[-2, 14,  4,  4, 14]  (172)
[ 13,   3,   4, -31, -23]  (196)
[ 11, -14,  12, -26,   8]  (200)
[-36, -18,  24,  81,  19]  (38)
[-38,   0,  20,  52,  50]  (62)
[ -9, -38,  -2,  20,   8]  (182)
[  0, -38,  18,   0,  -2]  (52)
asked: [-38,  -2,  20]
(182)
asked: [3, 4]
(196)

[56, 62,  5,  9] = (172)
[ 27, -60, -48,  -5] = (147)
[ 96, -33, -75, -24] = (8)
[ -9, -89, -43, -27] = (62)
[ 20,   6, -27,  12] = (215)
[-34, -70,  17,  13] = (52)
[  7,  -5, -72,  12] = (182)
asked: [ 7, -5]
(182)
where: [6]
(215), 1
where: [13]
(52), 3

[ 18,   0, -14,  -7,  23, -10,  19,   1,   0,   0,  -3,   9,  -5,  -2, -14,
  -4, -16, -88,   2] -> (8)
[ 33,  -2,  -2,  13,   5,  38,  21,   1,  13, -13,   2,  -2, -30,   1,  -2,
  17,  -3,  40,  -4] -> (162)
[ 2, -1,  6,  7, 62, 39, -8,  3,  0, -3,  0,  9, 14, 12, 15, 17, -9, -7,
  2] -> (182)
asked: [ 0, -3,  0,  9]
(182)
where: [-5]
(8), 12

[-10, -51,  10,  -4,  -8,   1,   0,   7,  -4, -43, -59, -21, -36,  30, -12,
  -6, -23]  (172)
[ 13, -36, -33,   4,  -2,  44,  39, -14, -38,  20, -21, -23,  16, -27, -28,
 -27,  -6]  (147)
[ 31,   7, -26, -10, -22,  -3, -21,   0, -39,  14,   5, -25,  40, -27, -29,
 -17,  28]  (52)
[ 14,  55, -25, -18,  -7,  -8,   6, -29, -20,  69,  50,   1,  46, -41,  -4,
  -3,  16]  (162)
[-45,  13, -36, -34,   4,  -2,  44,  39, -14,   3,  23,  -3,  -1,   7,  -1,
 -15, -18]  (177)
[  5,   6,  17,   8,  11, -22,   5,  -3,  21,  28,  10,  15,  22,  -7,  10,
  26,  21]  (182)
[-19,  15, -30, -20, -17,  46,  -7,  19, -22, -14,  16, -21, -14,   8, -14,
 -35, -11]  (215)
[ 13,  21, -10,  -5,  14,  15, -16, -74,   3, -10,   8,   0, -11, -33,  14,
  -4, -14]  (8)
[-19, -23,  -8, -24,  -4, -58,  39,  11, -30,  22, -25,  -3,  16,  -9,  -7,
   4, -18]  (62)
[-17, -13,  16,  14,  12, -32,  34,  32,  21,   6,  -1,  15,   6,  21,  12,
  28,  -6]  (196)
[-33, -11,  12,  -6,  18,  16,  11,  15,  12, -51,  -4,   9, -36,  28,  15,
   1, -21]  (200)
where: [40]
(52), 12
where: [17]
(182), 2
asked: [-29, -20,  69,  50,   1,  46]
(162)
where: [-26]
(52), 2
asked: [ 13, -36, -34,   4,  -2,  44,  39, -14]
(177)
asked: [-45,  13, -36, -34,   4,  -2,  44,  39, -14,   3,  23,  -3,  -1,   7,  -1,
 -15, -18]
(177)

[ 26,  52, -23,   9,  34,  58, -41, -59, -55,  65] -> (38)
[ 26, -41, -23,  58, -59, -55,   9,  34,  52,  -7] -> (8)
[ 26,  52, -23,   9,  34, -41,  58, -59, -55,  65] -> (182)
asked: [ 58, -59, -55,   9]
(8)
asked: [ 52, -23,   9,  34, -41,  58, -59, -55]
(182)
asked: [ 34, -41]
(182)
asked: [ 26,  52, -23,   9,  34,  58, -41, -59, -55,  65]
(38)
where: [-7]
(8), 9

